Each row has a class, written as a number after it.
[-161 -186  -13 -260 -618  -51  443  238  448 -382 -220   36  243  -47
 -314  226   48  143  118 -326  -27  162 -230   20 -284 -110   27 -110
 -377 -246 -331   15   19   94  -72  -84 -273  -37   37]
1
[  29   -9   27  122  238   21  -99 -125   75   -2   59   36   49   74
 -153 -177 -154 -116 -111   70   69 -165  166   -6  -13  -24  -97    2
  249 -204  139  129  -56   48 -306  156  153  -84 -193]
0
[-125  279   45 -137  209  -63 -224 -269  -30 -399 -341 -298  -28  -51
  206  -45 -138  532  520 -584 -135 -454 -190   72  306 -109  490 -100
 -288  132  128    6   24  141  498  270  -64  190  -24]
3
[  25  -38   97  103  641 -167 -289 -319 -347  -30   19 -155 -141  -63
   40 -290 -143  320  267 -421 -118 -309  -78   37  206 -176   95  -93
   71  -47  116   67 -330   52  233  155   12  176  -71]
0
[ -19  -36  -19  274  132 -187 -180 -153  139  -11    5  -30   34   98
  -74 -248 -278 -240  -94  -53   -5 -222  106   39   -5 -203  -66  154
  292  -94  165   32 -179 -178 -166   23  134  -18 -103]
1
[  -5    9 -215    4  241 -395   -9 -262  625 -404  -40  348 -141 -117
 -130  -32  -55  -59  184   17 -138  -46  509  139 -227  -56   31   37
    6 -212  104  136   -2  227 -446  -76  129 -499 -540]
5
[-167    9  125 -334  -40 -227 -231  -18  250 -307   32  -50  275 -381
 -168 -118  -59  390  178   70 -283  378   31   -9 -325  210  -24   82
 -535  -45   66 -138  115 -228   81  -43 -253 -251  356]
2
[ 160 -197  -65  -42 -328  138  589  292  -40 -197 -311 -126   32 -145
  162  269  653   61   33   38 -331  211 -281   15   59  158 -274  -16
 -149  -63 -288 -157  180  397  -54   62 -207  451  -28]
5
[ -10   35 -176  200  333  -12  -79  -17  186  139  181  -20  -52   12
 -114 -376 -129 -231  -99  179 -105  -96  270   46   92    7 -222   73
  111 -239  210  222   -5 -148 -340 -221   88  -63  -37]
6
[  48   41  127 -294  351 -194  112   26  -55  -40  139   62 -174  -34
  175  190   36 -380  -86 -530 -202    1 -362   29    3   26 -500    3
    3  -60 -158  263  -55  -72 -109  388 -379  -85  -78]
0
[  40  266 -304 -547 -412  286   79  207  155 -102   50  -86  237 -192
 -240  280  250  305  179 -143 -299  560 -105   77   15  275 -284   77
 -399   25 -167  106  171   67   22  -96 -424 -159  112]
2
[  54  189   42 -185  425  -12  164   33 -190   30   69  -10 -312  -27
  121  113  162 -127  310   19  -72 -177 -304  164   95  -46   39  -92
   -2   31   44  171  107  220   65  131 -172    3  -64]
0
[  73  -15 -172  105  149 -144   -1  187  -10   11   89 -375  363 -121
  124 -194 -355 -352  257  156 -126  528  -75  123 -158   73  200   56
   65  246   71 -285  429 -197  654  206 -125  129  278]
3
[  22 -115  -58 -137  240 -189   28   11  560   52   55 -242   34 -238
  150 -184 -472  311   13 -483 -374  -33    7  188  245  117  -12    2
 -496 -103 -241  437  -23 -283   97   22 -180 -194  201]
7
[  -9 -172  348  -39  360   90 -310  118 -383  278  -83  -89  117  -76
 -232  -79   14   89  192 -229  -28  544    2  -18  343  229  200  -64
 -108  -21  -19  131   12  467  381 -236  133 -140  453]
1
[ -51  208 -198 -165  209  159  -67   27   40 -180  105  -53   31   97
 -160  214  -72   61   91 -237  224  118   58   66 -135  131  200  -75
  -52 -171  -85  306  356  103 -156  405 -247 -368   14]
2
[ -53 -118  -65  246  185   11   52 -205  -16  144  171   57   72   -4
   -8 -322 -156 -249 -115  413  -38   20  128  152 -318 -183 -195  125
  156   22  156 -106  -16 -146 -136 -108   -6  -25 -144]
7
[ -68  -44 -180 -112 -103   50  -67   27  275  107  -30  246  283 -175
 -119  -92   70  -33  -11  278 -245  551  251  -63  -84   96 -209   97
 -386 -305  -98  -96  -49  169 -186 -559   38   50  -46]
7
[ 223  180 -242   -7 -206  124 -174  123   34   28   23 -144   21  -19
  195  238   41 -117  -27  439  -98  142  113   14  248  139 -256   42
   94   87  -56 -121   31  -97  -80  -11   61   44   73]
4
[ -80  -14 -146  256  287  -93 -252 -164 -193   -7   72 -109  -70  161
  -11 -326 -265 -209  -68  -64  161 -302  171   65  141 -201  149    5
   80   90  154    4   30 -280  137   31  229   44  152]
5
[ -96  -75  -41   -6    6 -244  328  109 -208 -262 -243 -180   92   45
  -95   73  -79  -51   64 -332  -92  189 -383  -57  -93 -121  -59  135
  -36  -28   49  -21   58  105  236  396 -178   18   13]
2
[  82  -82  -42  247  -70 -151 -163   68  208  143  121    3  127   76
 -191 -275 -293 -213  -33  -45   42   15   88   24 -150 -172  -67  183
  252   55  204  -17 -136 -288   40  -32  120 -140   14]
3
[ 130  142  383 -119   62  223 -198   -3 -804  355 -282  -43  189  -83
   83  401  189  410  183   -3 -182  438  268  -42  484  343  143  -63
 -447  268 -184  268  -73  165  104 -277  116   85  396]
2
[ -92  150 -112 -384  472  237 -127    7  336   43  -10 -373  150 -127
  -59   53 -160  504   83 -640 -287 -550  -53  284  318   51 -140    1
 -266  116   30  429  109  -60 -128  448   -2 -199  716]
6
[ 178 -191   85  -92  397  -94 -202 -145  154   66  229 -164  -76   80
 -114 -286 -411  402  193 -686    6 -215 -308   54  102 -202   12   36
 -513   54   84  103 -281 -161  487  150 -126  -21   15]
7
[ -47   20  137  148   77 -112 -125  -25  249  170   43   30  253  -66
 -214 -105 -170 -157  -88  105  -98  237  148   62 -106   40   19  196
  165  -55  259   44   12 -159 -263 -302  212 -103  -32]
7
[ -34 -294  233 -262  219  -76  160 -123  201   74   22   53  441 -112
 -102   32 -225  453   62  154  -33  -55 -168  213 -192 -170   82 -236
  -99  220  257 -332  143  174    4   37  190  -10  211]
6
[-148   59 -195 -402  -75  -34 -199 -121 -104 -129    0   46  -26   -7
 -248  430   32  216   10 -232  106  167 -223 -121 -166    2   41  125
 -237  -62  -99  -64   35   60  -35  275  -64 -227  -38]
5
[ 240  155   93   83  423 -566 -201 -308 -160   59  -48  -50   71   68
  206  -28 -462 -134  252 -380  -79 -180 -373  -77  261 -157 -116  185
  -27  497  373 -113 -291 -202  455  541  295  -54 -248]
7
[  21  183  156   22  177  197 -186   61 -761  253  -63   71 -167  100
    0  163  -10 -263    6  247  358   12 -286 -167  -20   13  -14 -159
   -4   74 -188 -230 -192  327  215   -3  131   63  111]
5
[ -47   63 -141  328  596  118 -195   33  234  220 -128 -295   45  -26
  358 -385 -299  591  -30  -39 -142 -370   58  215  298   -3  381 -382
 -623  -21  269   75   80 -241  201  -30   -3  161  413]
2
[  84  259  -55   79  107   22 -211  -71 -102   78  -28 -205  -87  -31
  -75 -176  -82  -14  -48   91 -120 -122  172   -2  357   -8    7   80
   20   50  134  134   89 -188   20  130   56   41  170]
4
[ -41  -13  247 -216  465  325  453 -149  201  206  -67   -6  111  291
  264  355 -150  -68 -201  -82   74 -385   23  244  451    1   40 -259
 -191   54 -115  301  116  377 -251  -12  224  227  138]
5
[ -98   55  185  133  520 -116 -284  -20 -254  -63 -218 -307  -51   11
   51 -116 -234  203  156 -816  -32 -653 -178  -80  315 -130  285  -27
  363   64  216  187 -163  136  320  430  200  -19   18]
0
[-130   45  213  -76  142 -117 -281  -14  -97   31 -128  202  151   81
   26  273 -401  232 -421 -330  181 -151   42   11 -293  -63  276   -2
  -11   21   21  -71 -176 -116 -205   28  187 -278   15]
0
[  -7  -11  163 -229  403   55 -377  251  263  110  139  -47   93  -59
 -232   54 -469   43    2 -168  -53    0  152   27 -117  177  103  -21
   89 -332   48  225    2  195 -180 -258  -33 -395   75]
7
[  83  -52   86  119    1   53  192   -6  175  189  113   66  121   78
  -15   78   44 -242 -159  247  -44  -92 -103  124 -199 -238 -230  239
  208   46  117  -55   22  -35 -219   55  -64   82 -145]
6
[ 159 -216  154  105  379 -179 -445 -238  131   36    8 -103  -61  109
  -94   44 -387  282  254 -562 -157  172   55  209   87 -108  -58   17
 -502   33  216  227 -182 -217  240  -43  -12  -73   73]
7
[ -56    9  -80 -155  -49   58  -96 -114   26   28   97   80  -10   78
 -230   72 -160    8 -311   91   23  -72  107  -39  -69  -95 -234  104
  -45 -217  -63   72  -28  -80 -297   45  -47  -29   31]
6
[ -20   78   26  166  184  -92 -149 -136  147  110   53  139   52   44
   -2 -146 -187 -136 -189 -106   30  -73  192   41 -149 -123   91  143
  180   -3  162  -45  -39 -115  -78 -111  189   30 -130]
1
[ -57  -41  182   71   49  179 -258  212 -312  261  -55    5   -7  127
   -9  292   49  -31  255 -340  176 -132 -267  -67 -163  -79  278  -14
   97  132   -3  -33  -15  211  518  -10   22  111  141]
4
[ -63   68  319  138  135 -207  103  -37  431  196 -345 -170  334 -243
   84  -56 -253  315 -133 -755 -537  703 -229   11  -13  268 -207  -51
 -503  -80   49  157 -312 -214  102   29 -313  158  171]
7
[  -4  -52 -144   87  -62  -23  272  -53  465   69  111   18  -11  -46
    3 -172    3  -91 -200  304  -90 -272  125  175  -41 -207  -61  136
  201   16  123   -9  107 -169 -265  -51  150   46  -80]
6
[ -84   56   -4  -61    8  159  -87 -159  185  168  157   36  174  -39
   21 -200 -102  -83  -97  116  -12  -84  152  155 -128 -206 -134  165
   71   78  116  -18  -51 -342 -187 -178  172   89   95]
2
[-184  191   20 -181  -29   31  124  -79  -70 -197  -84   20   -1  -83
   82  -97  -49  148  141   -7  118   -4  288  -44  169  216  194 -305
  -96  116  -12  100   71    3   -3 -153  258 -138  133]
0
[ -14   -7   19  201  133 -124  -80 -239   93  -93   12   -1    6   49
   12 -281 -203   39 -208 -204  -55 -247  197   -7   76 -159 -162   79
  256  -75  123   70 -187 -134  -55  109  110  107 -112]
2
[  73  -76  158  105   -5  208  331  429 -456  265  -16 -180 -113  219
   57  -91  107 -409  -78   15   98 -267 -349   69  146  -18  -53  -58
  379  166  -19  172  -75   15  245  260   -8  173  399]
0
[  50  -44    8 -118  -63  338  -38  213 -365  282   69  -54   24  124
  166  199   61  196  -78 -128  160 -269 -222  -78 -155   13    9   41
   19  401   -7 -216  -17   51  418  169   25   65  290]
4
[ -64 -389  225  -86  161    6   71  -82    7  -56   47 -215  -72 -107
   14  -50   46  185  105 -101  -99 -298 -224  -49 -141  -58  -28 -131
  -79   47  -47 -202  -25  107  172  127 -232   91  105]
7
[ 103  -31  -22    1  167 -132 -366  -38 -325   41   39   83 -203  132
 -238  370  -90 -189  233   -5   39  420  -73 -108  -73  207 -193  154
  -68 -162  -20  200  -53  277   11   45 -141 -342 -230]
5
[  35   23 -181  234  260  -66 -110 -126   82   -5  126  -97  -84   84
  -46 -278 -225 -206   12  197   20 -340  188  104   30 -100  -79  -48
  -27  -12  124  143  120 -267 -144  164  -29 -120   58]
4
[ 235 -159  109 -168  141   15  313  -77 -107 -149 -197  110  -20 -148
  133 -369   49  426  127  -16 -137  202  209    6   31  115  177 -218
 -454  -31 -204  -98   79  470  339  154  -71  223   34]
1
[ -10  101  -96  216  176  -49  -63 -161    7   33  -70   32 -104   32
 -127 -140   60    2  -55  -46   15 -286   86  -38   46 -112   58   76
  201   25  244   31 -126   23  -68  229  276  -43 -164]
7
[-138 -119   59 -260  255 -257  180 -274  362 -355  -99  136 -150  -62
  114 -114 -313  572   23 -411  -62 -144   68  -19 -289  -22  229 -147
 -388 -193  -37   -5  -42  200  119  200 -183  -43  -84]
7
[  68 -121  406 -350   89   83 -182   52  -90  212 -139   11    9 -154
 -322 -150 -176  584   89 -772 -198  377  -36  -66  -28  154  164   -5
 -387 -144  -94  119 -236  262  269 -426 -127  107  160]
2
[-155   86  -58 -171 -284  311 -138  384   14 -123 -243 -157  158  123
  -45  693  304 -303 -116   -3   49  185  -48  -69   70  -77  -18  291
  269 -193 -136   35  251  300 -305  228 -122 -199  294]
7
[  30   76 -167   71  258  -21  -27  145  -38  -30  266 -297  -18  -45
  238    2    9 -379   84   72 -162  132 -132  105 -167 -141 -278  472
  159  173   99   49  343 -221  226  477 -471 -274  141]
3
[-124  165  382   48  241   73 -283 -214 -145  -70 -211 -120  -14   12
   38 -198 -197  384  -67 -699   55  -16   54 -129  377  102  220 -110
 -236 -124  -37  241 -167  103  184   -3    2   52  122]
7
[  78  485 -360 -194 -212  762 -333  239   76  128  -18 -285   52  -81
  158   98  316  442  144 -444  172 -297 -181   11  431   -4  111  -61
 -124    7 -375  165   93  137   46  257 -214  -27  234]
5
[ -34 -162  -55  240  -15  -82   75  -25   95  117  190   70   27    7
  -22 -286 -114 -255 -259  185  -24 -133   87   78 -218 -192 -197   16
  336 -134   -5   62 -129 -355  -91   92    7  123   -1]
4
[-177 -191   96   -4 -392 -136   76  255  834   98  -97   56  385 -172
 -230  146 -229  197    6 -334  -45  512 -255   79 -503  -86  403  -33
 -362 -212    6  -62  125 -216   90 -260 -158 -146 -127]
1
[ -41    6  -74  138   99  178   -4 -153 -319    5  -12 -177  -41  -57
  318 -271  179  171  143  -83   98 -561  118   93  605 -138  219 -383
   84  280 -116   47  142  -60  322   55  318  317  255]
1
[ -34  -48  -33   93    5    1 -306 -165  246  141   90  205    8  -39
 -212  -94  -61  141   13  101   57  -18  238   13  -21 -132  131   73
   -1 -112  133   16  -81   43 -116 -350  256 -171 -230]
7
[ 105  -64  -75  -71  -41   34  -81   29  129   88   79   11  -50   36
  -50   35  -57  -39 -183 -109   -9  -91  228  -71   55 -108 -105  147
   94   67   44  -24  -33 -100  -20   38  195  -29   49]
7
[  59  -31   -7   70  118   21  178   49  -84  136   42   -4   26   75
  -72  -76   56 -282 -187  127    3  107  -90  -33 -247  -92  -57  345
  288  -37  143  -74   16   32 -173  220  -28   19 -162]
0
[ -24  137   86 -207   99  122  289 -109 -252   75 -157  -18   75  -26
  -24  -74  118   66   39  -66  -49 -176 -129    3   96 -207  -49   37
   14  232  106 -139 -119  147   91  189  229  271  134]
0
[   0  113 -136  407  104 -706  267  156  753 -113 -225   49  -79  126
   51 -326 -503 -415   40 -400   14  -20  -38   39 -172  102  427  147
  -79  194  381   65  165 -224   93   58  139 -425 -112]
1
[ -77   80 -150  106  251   12 -101 -133   26   91  179    6  -48  -39
 -133  -24  -82 -146   24  139   66 -119   34   51 -242 -122  -57  -41
    8  -74    8  -12   94 -114  -75   83  -45   -8   -8]
6
[ 162 -254  513  -93 -470 -307  185  333 -355  112 -203  122 -192 -128
  158  398   92  402 -139 -659   38  126 -191 -380  -38   99  103  -87
  -85  386 -443 -234 -312  102  899   88   88  271  494]
2
[  39 -114  -35 -148  308  375  -71  198 -309   -2  227  106 -136  170
  -81  -50   65  257 -441 -102  217 -437  338 -243 -114   14 -126  -73
  -48 -286 -204   41 -118  269 -113  138 -108  -73  201]
3
[ -23   64   -3  399  214  -19 -461 -193   98  284  -18  -62  110  126
 -159 -236 -334 -197  -49   17   11  -97  204   26  185 -120  -51  173
   68 -102  343  144 -134 -291 -275 -354  364   20 -115]
2
[ 144  360 -315  126  108  -69  -26 -160 -112   18  -13 -109  -95  -49
  109 -210  -71  143  183 -234  -98  223  137   17   15  143 -112  237
 -135  212   50  112  -88 -248   96  191   16    1   95]
3
[  91 -157 -224  491 -200 -201   23   73  119  -67  -15  -82  -93  132
  -64 -172  -16 -265 -113  259 -117  -98  146  -71  -48 -131  -85  232
  436 -194  174  -16  -44 -133  -14   57  -12  169 -287]
3
